[132 101 113 165  83 100 160 114 144]  R
[116 214 102 129 156 141 149 137 105]  M
[152  50  88 182 126 141 126 109 122]  P
[116 214 102 129 156 141 127 137 105]  N
[ 93 128 160  99 112 129  82 135 162]  B
[136 136 150 142 128 180 141 144 163]  Q
[ 89 142 104 180 147  96 131 126 136]  H
[127 117 155  90 118  98 163 158 187]  D
[120 169 117 144 164  98 144 153 114]  C
[114 155  90 118  98 163 149 183 143]  W
rev: [ 96 147 180 104 142  89] -> H
again P:  -> [126]
rev: [180 128 142 150 136] -> Q
find: [160 114 144] -> R
find: [117 155  90 118  98 163] -> D

[171 155 173 165 162 146 156 200 181 211 158 197 145 181 171 168 209 160
 181 164 150 148 211] : L
[166 172 143 181 175 173 151 207 157 204 164 207 164 167 155 148 153 186
 155 188 187 147 163] : K
[165 162 145 191 190 197 165 181 150 177 154 194 181 175 147 160 156 196
 153 216 214 173 146] : E
[110 121 119 110 101  97  84 128 119 110 101  97  83 128  97 128 124  51
 125  53  63 120 106] : G
[124  95 108 109  74  73 110 121 119 110 101  97  83 128  97 128 113  82
 116  83  84 106 113] : A
rev: [146 162 165] -> L
find: [110 121 119 110 101  97  83 128] -> A

[142 163 165 186 148 150 139 141 141 136 174 149 165 152 142 155 158 156
 142 134] = U
[141 162 154 177 156 138 134 139 143 142 166 149 154 140 131 144 159 157
 137 141] = F
[140 199 184 192 241 166 140 142 165 136 169 176 170 151 187 188 145 151
 151 153] = S
[130 191 186 205 153 169 137 168 144 143 214 173 185 156 140 179 130 142
 185 154] = Z
find: [141 162 154 177 156 138 134 139 143 142 166 149 154 140 131 144 159 157
 137 141] -> F
rev: [151 170 176 169 136 165 142 140 166 241] -> S

[128 139 152 133 128 146 142 191 128 128 125 143 131 146 148 133 131 128
 138 157 151 133 138 129 153 133 140 133 152 153 130 132 127] = Y
[139 140 144 132 147 142 191 146 142 132 135 147 136 164 148 127 126 128
 133 166 151 147 149 134 148 142 136 128 138 148 141 132 128] = V
[111 143 157 128 128 132 143 214 142 132 129 133 126 137 148 127 132 133
 133 190 142 186 133 134 152 128 126 128 128 133 134 133 132] = T
[136 133 142 133 133 128 143 164 138 127 126 130 127 165 133 127 147 138
 129 147 152 166 145 133 138 133 132 132 133 138 129 128 128] = J
[139 132 140 142 144 147 143 164 138 127 126 130 131 165 133 127 147 127
 129 147 152 166 145 147 138 133 132 132 133 129 129 128 128] = X
find: [128 139 152 133 128 146 142 191 128 128 125 143 131 146 148 133 131 128
 138 157 151 133 138 129 153 133 140 133 152 153 130 132 127] -> Y
find: [142 191 146] -> V
find: [138 157 151] -> Y
rev: [142 147 132 144 140 139] -> V

[130 226 117 100  71 118 205 130 163 139 147 140 133 179 163 205 137 178
 153 169] : Fuguf
[ 92 161 104 142 132 117 158 142 144 105 136 156 154 136 136 122  98 151
 119 183] : kom
[103 165 100 151 113 157 153 130 147 111 123 136 130 130 133 130 105 145
 128 169] : kef
[103 101 114 172 186 138 118 156 152 111 123 136 130 130 133 130 105 145
 128 169] : tibiv
[127 224 135 112  77 120 200 132 165 136 144 141 131 174 163 195 132 176
 152 177] : kizal
[125 136 114 151 113 114 153 130 147 111 123 141 130 130 133 130 105 145
 128 169] : zin
[101 186 101 156 101 118 172 138 152 109 137 151 148 148 144 147 109 155
 101 188] : bupap
again kizal:  -> [132]
rev: [153 178 137 205 163 179 133] -> Fuguf
again tibiv:  -> [130]
find: [103 101 114 172 186 138 118 156 152 111 123 136 130 130 133 130 105 145
 128 169] -> tibiv
find: [186 101 156 101 118 172 138 152] -> bupap
find: [132 165 136 144 141] -> kizal

[155  78 154 193  57  95 106 165 198  90  49 115] -> Levo
[ 73  45  79 235 197  25 197  79 233 200  46 201] -> Gano
[ 66  89  69 125 188  68 179 198 165 212 166 189] -> sog
[134 105  91 229  84  77 117 121 207 131  70 129] -> Meduv
[211 188 118  79  45 132  80  53  48  67 170  96] -> zuk
[155  35 178 207 147 141 126 199 172 182  71 144] -> sonef
[148 118 154  82  88 155  90 142 106  72 101 106] -> Fus
again Fus:  -> [106]
find: [45 79] -> Gano
find: [ 73  45  79 235 197  25 197  79 233 200  46 201] -> Gano
find: [165 198] -> Levo
rev: [179  68] -> sog
rev: [ 57 193 154  78 155] -> Levo

[ 50 131 172 110 138  84  69 188  70 158 154 115 136] = dad
[163 169 172 172 118 142 115 172 118  54  40 151  96] = Batuv
[141  51 132 161  71 113 166 106  78  94  95  98 180] = lumab
[132 183 103  58 134  30 135 137 142 107 154 180  71] = tez
[ 83 166 141  51 131 161  71 154 156 124 154 150  79] = Pese
[166 175 173  68 109  92 110 102 139 132  83 101 158] = begu
[ 99 156 144 199 143 136  85  86  96 156 151 178 114] = Tafim
[129 166  91 122 148 154  53  93 172  75 105  71 181] = vit
[ 73  82 125 146 116  84 107 166 184 136  82 142 170] = kota
[132 183 178  58 134  30 135 137 142 107 154 180  71] = vugi
[ 93 174  80 112 139 155 134 144 107 191 132 160 183] = Rar
again Tafim:  -> [156]
find: [116  84] -> kota
rev: [ 71 161 131  51 141] -> Pese
rev: [101  83 132 139 102 110  92 109  68] -> begu
rev: [131  51] -> Pese

[ 98 150 128 178 115] : Zopa
[151 101 138 110 123] : butaz
[ 63 164 136 240  85] : Sal
[185 185 185 185 185] : Ruk
[127  75 144 221  80] : puru
[ 63 164 136 240 175] : daf
[ 93 188 116 153 143] : Sotup
again Ruk:  -> [185]
find: [151 101 138 110 123] -> butaz

[ 47  99 131  59] = nal
[238 213 230 238] = Zese
[ 86 103 222  20] = gufuz
again Zese:  -> [238]
rev: [238 230 213] -> Zese
rev: [230 213 238] -> Zese
rev: [ 59 131] -> nal

[153 129 119 122 103 119 114 117 173 106 100 110 150 117 110 100 139 141
 151 143 129 124 118] -> meni
[123 145 129 128 129 141 134 134 126 125 127 132 126 126 126 129 126 124
 126 126 119 121 134] -> Gade
[ 98 234 135 133 135 204 162 165 117 107 126 153 117 120 114 120 119 148
 120 118 129 127 127] -> begul
[127 130 128 128 128 130 129 129 127 128 128 129 128 128 128 128 127 128
 128 128 127 127 129] -> vul
[132 128 126 127 124 126 126 126 135 125 123 125 131 126 125 123 130 130
 132 130 128 128 126] -> Mibor
[120 154 130 129 130 148 137 137 125 122 127 135 125 126 125 129 125 123
 126 126 114 117 138] -> les
[122 151 130 129 130 145 136 136 126 124 128 134 126 126 125 129 126 123
 126 126 116 118 136] -> feda
[129 123 128 128 128 124 126 126 129 129 128 127 129 128 129 128 128 129
 129 128 131 130 126] -> pora
[109 128 134 132 147 135 139 136  94 144 149 141 112 137 142 148 120 119
 111 116 127 131 135] -> Migab
[147  63 124 125 124  81 106 105 134 141 129 112 135 133 137 126 134 142
 134 134 162 156 105] -> fefo
[ 98 127 138 135 158 138 144 141  75 155 161 149 103 141 150 161 115 113
 101 109 127 133 140] -> lil
rev: [119 120 148] -> Migab
find: [127 127 129] -> vul
rev: [126 137] -> fefo

[ 98 114 186 181 142 192 140  72  82] -> Bepir
[167 103 163 145 193 206 201  71 202] -> sator
[135 108 149 141 118 128 152 147 174] -> lubu
[139 122  97 116 105  84  72 192 145] -> Gopob
[ 95 116 180 175 117 137 161 153 173] -> pozub
[135 108 149 141 108 128 152 147 127] -> vigu
[161 145 193 206 201 117 168 134 149] -> zoni
[ 98 113 172 170 108 127 159 162 176] -> Merip
find: [122  97 116 105  84  72 192 145] -> Gopob
rev: [159 127 108] -> Merip
again vigu:  -> [108]
find: [ 95 116 180 175 117 137] -> pozub
find: [163 145 193 206 201] -> sator

[127 147 144  89 202  97  15 114 111 153  71 161 125 166  16] -> kizin
[101 103 156 114 152  36  62 141  91 179  65 149 156 112 100] -> Piri
[147 143  89 152 114  62 141  36 125 148 136  92 121  61 109] -> lisis
[133 138 115 120 126  95 149 126 126 121 119 117 143 134 122] -> rike
rev: [ 97 202  89 144 147] -> kizin
rev: [153 111 114] -> kizin
find: [114 152  36  62 141] -> Piri
find: [ 65 149 156] -> Piri

[ 59 152 152 151 151  97 151 188 157 151 144 219 156] -> veviv
[191  63  78  99 195 156 148 148 141 123 146 139 137] -> loz
[110 179 134 154  99 150 128  77  68 181 134 134  92] -> zubo
[173  78  91 184  84 179 134 132 159 129 115  32 149] -> Daku
[184  84 179 136 199 169 161 162 147 118 137 141 144] -> pomi
again zubo:  -> [134]
find: [191  63  78  99 195 156 148] -> loz
rev: [134 179  84 184] -> Daku
find: [110 179 134 154  99 150 128  77  68 181 134 134  92] -> zubo
find: [151  97 151 188 157 151] -> veviv
rev: [134 134 181  68  77 128 150  99] -> zubo
find: [173  78  91 184  84 179 134 132 159 129 115  32 149] -> Daku

[156  85 112  97 163 128  81 125 101  90 172 164 151 116] : runor
[105 107 103 172 181 181  87 145 160 131 116 120 126  74] : vituz
[ 68 121 194 122  98 116  98 111 109  92 165 161  96 147] : vuvum
[161 150 132  89 132 117 130 141 162  90 114 166 152 167] : lebas
[111 121  98 194  68 122  98 116 109  92 165 115 101 127] : nosez
[193 127 174 130 116  54 186 138 154 137 234 140 150 139] : vode
[ 98 104  66 143 128  86 104 148 122 111 107 104  75 121] : sil
[180 168 160  86 116 156  93 134 135 132 107  81  67  89] : Big
[114  97 104  66 143 128  86  56 148 122 109 169 128 177] : besun
find: [163 128  81 125 101] -> runor
again sil:  -> [104]
find: [ 97 104  66 143 128  86  56 148 122] -> besun
find: [111 121  98 194  68 122  98 116 109  92 165] -> nosez
rev: [ 85 156] -> runor
again vituz:  -> [181]
rev: [ 97 112  85 156] -> runor

[103 107  88 177 232  77 159] = guzo
[103 107  88 112 232  77 159] = zamak
[ 96 117 169 149 206 117 116] = Viv
[132 127 127 149 206  77 127] = lik
[ 88 174 232 186  89 186 142] = lora
again lik:  -> [127]
find: [ 88 177 232] -> guzo
find: [ 88 174 232 186  89 186] -> lora

[142 102 133  80 127 105 143] : zuke
[142 133 133 127 133 105 133] : Zuz
[142  80 133 127 133 115 153] : sito
[133 124 145 139 133 102 105] : ratef
again Zuz:  -> [133]
rev: [133 139 145 124] -> ratef
find: [142 133 133 127 133 105] -> Zuz
find: [ 80 133 127 133] -> sito
again sito:  -> [133]
find: [133 105 133] -> Zuz

[181 134 169 189  84 177 116 134 142 141 105 110 116 175 159 190 143 173
 197 191 125 120  99 141 146 122 136 153 115 163 220 141 149 195  82 204
 175 191 135  86 135 184 132 100 170 140 190 179 166 109]  suz
[156 140 174 127 106 148 154 176 113 113 154 162 143 166 117 148 155 187
 135 169 113 138 109 193 119 154 126 125 132 137 172 123 155 155 157 118
 135 180 115 132 142 164 112 123 137 180 178 181 125 122]  dalo
[165 154 145 176 106 154 127 113 148 141 107  92 110 154 129 193 141 152
 191 193 110 141  99 155 135 112 126 145 116 175 205 161 135 205 191  82
 175 204 135  79 126 166 115 132 132 183 170 176 122 128]  ligu
[165 130 145 176 106 154 127 113 148 141 107  92 110 165 129 193 141 152
 191 193 110 141  99 155 135 112 126 145 116 175 205 161 135 205 191  82
 175 204 135  79 126 166 142 129 148 154 177 175 129 124]  Lova
find: [156 140 174 127 106 148 154 176 113 113 154 162 143 166 117 148 155 187
 135 169 113 138 109 193 119 154 126 125 132 137 172 123 155 155 157 118
 135 180 115 132 142 164 112 123 137 180 178 181 125 122] -> dalo
rev: [174 140] -> dalo
find: [181 134 169 189  84 177 116 134 142 141 105 110 116 175 159 190 143 173
 197 191 125 120  99 141 146 122 136 153 115 163 220 141 149 195  82 204
 175 191 135  86 135 184 132 100 170 140 190 179 166 109] -> suz
find: [165 130 145 176 106 154 127 113 148 141 107  92 110 165 129 193 141 152
 191 193 110 141  99 155 135 112 126 145 116 175 205 161 135 205 191  82
 175 204 135  79 126 166 142 129 148 154 177 175 129 124] -> Lova

[154 131  63 177 112 116 213 107 115  86 148 100  98 143 118 172 111  98
 104 109  39 124 169 116 131 142 132  50 161 163  86 175  90 150 131  93
 145 155 190  83  99] -> bopa
[154 131  63 177 112 116 213 107 115  86 148 100  98 143 118 172 111  98
 104 109  39 124 169 116 131 142 132  50 161 166  86 175  90 150 131  93
 145 155 190  83  99] -> nalik
[154 131  63 177 112 116 213 107 115  95 148 100  98 143 118 172 111  98
 104 109 133 124 169 116 131 142 116  50 161 123  86 175  90 150 131  93
 145 155 190  83  99] -> nitef
find: [154 131  63 177 112 116 213 107 115  86 148 100  98 143 118 172 111  98
 104 109  39 124 169 116 131 142 132  50 161 166  86 175  90 150 131  93
 145 155 190  83  99] -> nalik

[105  83 109 158 155 173 109] : Fibet
[ 65  31  42 208 156 224 102] : Rira
[ 69  41  63 181 167 203  78] : Reka
[ 77  87  73 166 129 181 108] : zib
[147 175 178 151 151 151 151] : Peku
[149 100 102 114 135 120 143] : nereb
[ 95  75 155  83 158 164  81] : nodu
rev: [173 155] -> Fibet
find: [ 83 109 158 155] -> Fibet
find: [ 73 166 129] -> zib
again Fibet:  -> [109]
again Peku:  -> [151]
rev: [208  42] -> Rira
rev: [ 78 203 167 181  63] -> Reka

[218 107  89 137 130 130  99 134 116 130 114 129 153 151 125 108 179 148
  94  96 115 115  70 111 110 125 137 194 103 162 217 104  94 140 111 187
 125 126  82 218 133 146 104 103 128 101  85  43 145 140] : Kirig
[ 91 127 118 142 124 121 163  97 173 120 123 105  96 163 143 129 163 123
 152  64 100 172 212  78 170 193 136  67 123 103 169 159 133  98 105  79
 120 130 150  73 142 102  92 118 112 182 179 169 104  85] : gase
[133 116  93 172 149  94 149  80 175 105  95  65 166 168 150 178 171 145
 148  94 152 186 167  81 152 107 148 138 115 159 153 160 161  88 112  86
 110 133 139  72  90 151 133 105  89 136 167 146 134  43] : fufeg
rev: [112 118  92 102 142  73] -> gase
find: [134 116] -> Kirig
find: [218 107  89 137 130 130  99 134 116 130 114 129 153 151 125 108 179 148
  94  96 115 115  70 111 110 125 137 194 103 162 217 104  94 140 111 187
 125 126  82 218 133 146 104 103 128 101  85  43 145 140] -> Kirig

[177 169 213  96 123] = Disuf
[149 174  78 156 173] = sas
[174  78  78  78 141] = Nuvo
rev: [156  78 174 149] -> sas
again Nuvo:  -> [78]
find: [149 174  78 156] -> sas

[161 163 211 165] : fut
[ 79 106  47 148] : Govon
[ 93 111  91 162] : Gedi
[157 150 152 216] : Des
[106  48  48  48] : Busu
find: [ 93 111  91] -> Gedi
again Busu:  -> [48]
find: [106  48] -> Busu
find: [106  47] -> Govon
find: [161 163 211] -> fut

[133 106  63  53]  taz
[ 89 122 166  87]  val
[112 106  63  51]  kural
[126  79 169 142]  gup
[133 106  63  94]  varid
[135 135 150 100]  kagos
[127 223 158 223]  tili
[ 85 106 139  34]  sisu
[ 48  74 186  82]  tefab
[113 107 131 142]  puv
find: [133 106  63  53] -> taz
again tili:  -> [223]

[157 130 106 123 149 185 145 151 154 179  89 154 149 179 115 133 147  87
 121  42 141 158 116 122 117 142  80 121 123 111 148 127 121 107] = fugad
[ 54  77 106  97  98 153 147 122 123 166  95  71  88 184 105 168 216 112
  66 107 126  71 161 145 196 135 106  75 134 161 154 118  81 127] = sefi
[128 175  95 105 109 156 156 147 143 208  98 162 204 203 145 115 112 116
 203  64 143 184 150 146 168 119  88 115 105  58 167 160 174 100] = fibok
[ 87 112  85 103 128 150 150 107  85 158 122  96  86 163  81 162 218 126
  65 121 100 121 182 139 209 157 139 115 101 147 165  90 121 168] = zitiv
[ 88 111  86 117 126 141 111 119  99 156 115  93  81 150 100 174 201  87
  61 136 131 123 164 130 175 160 120 111 106 148 153  78  63 158] = nevi
[ 88  94  86 117 126 141 160 119  99 156 115  93  81 150 100 174 201  87
  61 136 131 123 164 130  84 163 128  90 103 128 156  96 134 152] = konav
[158 159  88  87  82 127 147 112 127 173 105 186 230 170 114 148  93 126
 141  81 164 179 157 160  87 156 107 129 108  85 165  96 163 127] = lozus
[ 86 102  79  79 129 160 145 117 108 173 116 113 106 161  89 143 210 112
  68 139 119 114 167 125 172 178  89 119 113 145 141  91  57 136] = zosav
[157 128  94 127 154 144 140 131 129 161 105 162 178 145 120 161 118  96
 135  82 180 195 140 159  88 165 111 121 113 110 136  90 161 132] = pazig
[156 165 103 114 133 145 168 130 117 179 108 178 108 180  86 173 157 108
 167  41 133 179 102 126 151 157 121 108 124 130 129  96 171 101] = Lezi
[ 69  99  79 110 107 112 143 128 114 158 124  83  83 165 109 173 216 114
  59 134 147 114 166 135 167 186 118 126 107 133 154  94  89 173] = Zus
find: [156 165 103 114 133 145 168 130 117 179 108 178 108 180  86 173 157 108
 167  41 133 179 102 126 151 157 121 108 124 130 129  96 171 101] -> Lezi
again nevi:  -> [111]

[ 88 163 145  80 150  40 174 132]  Tov
[ 85 163  40  40 150  40  40 191]  Nalud
[126 232  88 129 110 138 187 100]  Zep
[167 193 107  86 163  44 181 181]  guzak
[167 193 107  86 163  67 188 149]  rugik
find: [167 193 107  86 163  44 181 181] -> guzak
again Nalud:  -> [40]
rev: [ 80 145 163] -> Tov
rev: [181  44 163  86 107 193] -> guzak
find: [126 232] -> Zep

